Below are the code and all the weights of a small trained network. Each question names an input and a target symbol and asks about switching units off, where a switched-off unit gives its printed mean instead of its output.

import numpy as np


def w(rows, s, z=0):
    codes = np.array(rows[::2]) - 128.0
    scale = np.full(codes.shape[1], s)
    scale[-1] = z or s
    return codes * scale


def norm(h):
    return h / np.sqrt((h * h).mean(-1, keepdims=True) + 1e-5)


def f(y):
    return np.maximum(y, 0)


def softmax(a):
    e = np.exp(a - a.max(-1, keepdims=True))
    return e / e.sum(-1, keepdims=True)


def log_softmax(a):
    a = a - a.max(-1, keepdims=True)
    return a - np.log(np.exp(a).sum(-1, keepdims=True))


def net(x, mask):
    ids = ['αεζηλμπφω'.index(c) for c in x.split()]
    T = len(ids)
    res = E[ids] + P[:T]
    u = 0
    for l in range(2):
        q, k, v = (norm(res) @ M[l].T for M in (Q, K, V))
        z = softmax(np.where(np.tri(T) > 0, q @ k.T / 2**0.5, -1e9)) @ v
        res = res + np.where(mask[u], z, O[l][:, -1]) @ O[l][:, :-1]
        u += 1
        y = f(norm(res) @ A[l][:, :-1].T + A[l][:, -1])
        res = res + np.where(mask[u : u + 4], y, B[l][:, -1]) @ B[l][:, :-1]
        u += 4
    return log_softmax(norm(res)[-1] @ U[:, :-1].T + U[:, -1])


Q, K, V, O, A, B = {}, {}, {}, {}, {}, {}
E = w([
[144,53,74,97],'α',
[69,134,109,216],'ε',
[147,88,15,235],'ζ',
[101,92,206,158],'η',
[120,103,121,91],'λ',
[145,78,4,137],'μ',
[142,61,166,167],'π',
[225,19,94,139],'φ',
[107,155,22,96],'ω',
],0.0041)
P = w([
[153,196,200,88],'0',
[4,7,60,193],'1',
[48,35,59,187],'2',
[72,47,35,200],'3',
[105,42,49,199],'4',
[132,65,64,217],'5',
[183,92,61,208],'6',
[170,70,66,205],'7',
[187,90,71,220],'8',
[227,83,67,238],'9',
[232,80,55,228],'10',
[223,102,60,253],'11',
],0.0024)
Q[0] = w([
[171,208,79,49],'0.h0',
[101,178,169,3],'0.h0',
],0.012)
K[0] = w([
[81,179,68,2],'0.h0',
[172,37,39,31],'0.h0',
],0.0084)
V[0] = w([
[178,17,93,3],'0.h0',
[157,227,147,58],'0.h0',
],0.0053)
O[0] = w([
[254,163,144,42,69],'0.h0',
[178,211,124,217,1],'0.h0',
],0.0047,0.005)
A[0] = w([
[110,52,1,76,49],'0.n0',
[57,210,52,67,3],'0.n1',
[107,74,142,102,5],'0.n2',
[212,77,47,202,123],'0.n3',
],0.0083,0.00062)
B[0] = w([
[128,249,255,193,246],'0.n0',
[175,151,53,236,144],'0.n1',
[183,196,184,52,157],'0.n2',
[75,46,205,232,200],'0.n3',
],0.006,0.013)
Q[1] = w([
[156,90,3,34],'1.h0',
[68,121,217,99],'1.h0',
],0.011)
K[1] = w([
[6,116,175,198],'1.h0',
[191,91,65,160],'1.h0',
],0.012)
V[1] = w([
[82,241,83,169],'1.h0',
[2,231,220,106],'1.h0',
],0.0085)
O[1] = w([
[90,255,156,139,202],'1.h0',
[52,120,232,91,253],'1.h0',
],0.0072,0.0036)
A[1] = w([
[175,173,74,85,121],'1.n0',
[100,164,177,57,162],'1.n1',
[149,97,59,188,99],'1.n2',
[9,154,122,104,252],'1.n3',
],0.013,0.0017)
B[1] = w([
[99,137,228,85,135],'1.n0',
[245,91,110,155,210],'1.n1',
[157,145,113,30,165],'1.n2',
[101,129,70,24,255],'1.n3',
],0.012,0.0068)
U = w([
[141,132,156,122,162],'α',
[46,109,29,84,76],'ε',
[86,108,132,153,123],'ζ',
[187,78,47,95,54],'η',
[143,161,202,32,255],'λ',
[123,124,140,186,83],'μ',
[181,102,122,112,38],'π',
[110,32,171,195,73],'φ',
[150,254,89,174,94],'ω',
],0.0066,0.0034)

Each question gives the input, a string of symbols that net reads in full, and the target symbol t.
The units are the heads (2 rows each of Q, K, V and O) and the neurons (one row each of A and B). Each row of codes is followed by its name. A weight is (code - 128) times the scale printed after its matrix; where a second scale follows, it is the last column's (O, A, B and U).
mask holds one flag per unit, layer by layer, with each layer's heads first. A switched-off unit (its flag False) gives its mean, the last column of its rows in O or B, instead of its output. The means were averaged over made-up inputs and are rounded, as every weight is.
A unit's drop is (log p(t) with every unit on - log p(t) with that unit switched off) / (log p(t) with every unit on - log p(t) with every unit switched off).
The circuit of an input: a set's keep is (log p(t) with only the set's units on - log p(t) with every unit switched off) / (log p(t) with every unit on - log p(t) with every unit switched off). Starting from all 10 units, units are removed one at a time, each time the one whose removal leaves the highest keep (on an exact tie, the one counted first), for as long as the keep stays at least 0.8.
units of the circuit, in order: the units of the circuit, biggest drop first
most important unit: the unit with the biggest drop
k most important neurons: the k neurons with the biggest drops, biggest first
top k neurons in layer l: the k neurons of layer l with the biggest drops, biggest first
drop when u is switched off: that unit's drop, to one decimal
input π ε ζ ζ ω ζ ζ π π φ ζ μ, target φ: units of the circuit, in order => (0.n3; 0.n0; 1.h0)
input π ω λ ζ φ η ε α φ φ π, target φ: units of the circuit, in order => (0.n0; 0.n3; 1.h0)
input ε ζ π π, target ε: most important unit => 0.h0
input π ζ φ α ω π ω ω ω ε, target φ: 2 most important neurons => (0.n3; 0.n0)
input π λ ζ φ ε π ζ, target φ: units of the circuit, in order => (0.n0; 0.n3; 1.h0)
input ω ζ π ζ, target ω: units of the circuit, in order => (0.n0; 1.h0; 0.h0; 0.n1)
input π ε λ ω ε ζ π, target φ: units of the circuit, in order => (0.n0; 0.n3; 1.h0; 1.n3)
input ω ω ζ, target ω: units of the circuit, in order => (1.h0; 0.n0; 0.h0; 0.n1)
input ε π ε, target ε: units of the circuit, in order => (0.h0; 0.n0; 1.n3)
input π ζ ω ζ ζ ζ π ζ, target φ: units of the circuit, in order => (0.n3; 0.n0; 1.h0)
input λ ζ ζ ε, target ε: top 2 neurons in layer 0 => (0.n0; 0.n3)
input ω π ω ω ζ λ ω ε ζ π, target ω: drop when 0.h0 is switched off => 1.1
input ω ζ λ α ω, target ω: drop when 1.h0 is switched off => 0.3
input π ω ζ λ ω λ λ ζ ε φ ζ φ, target φ: most important unit => 0.n3
input ω π ε ζ ζ μ ω ω, target ω: drop when 1.h0 is switched off => 0.4
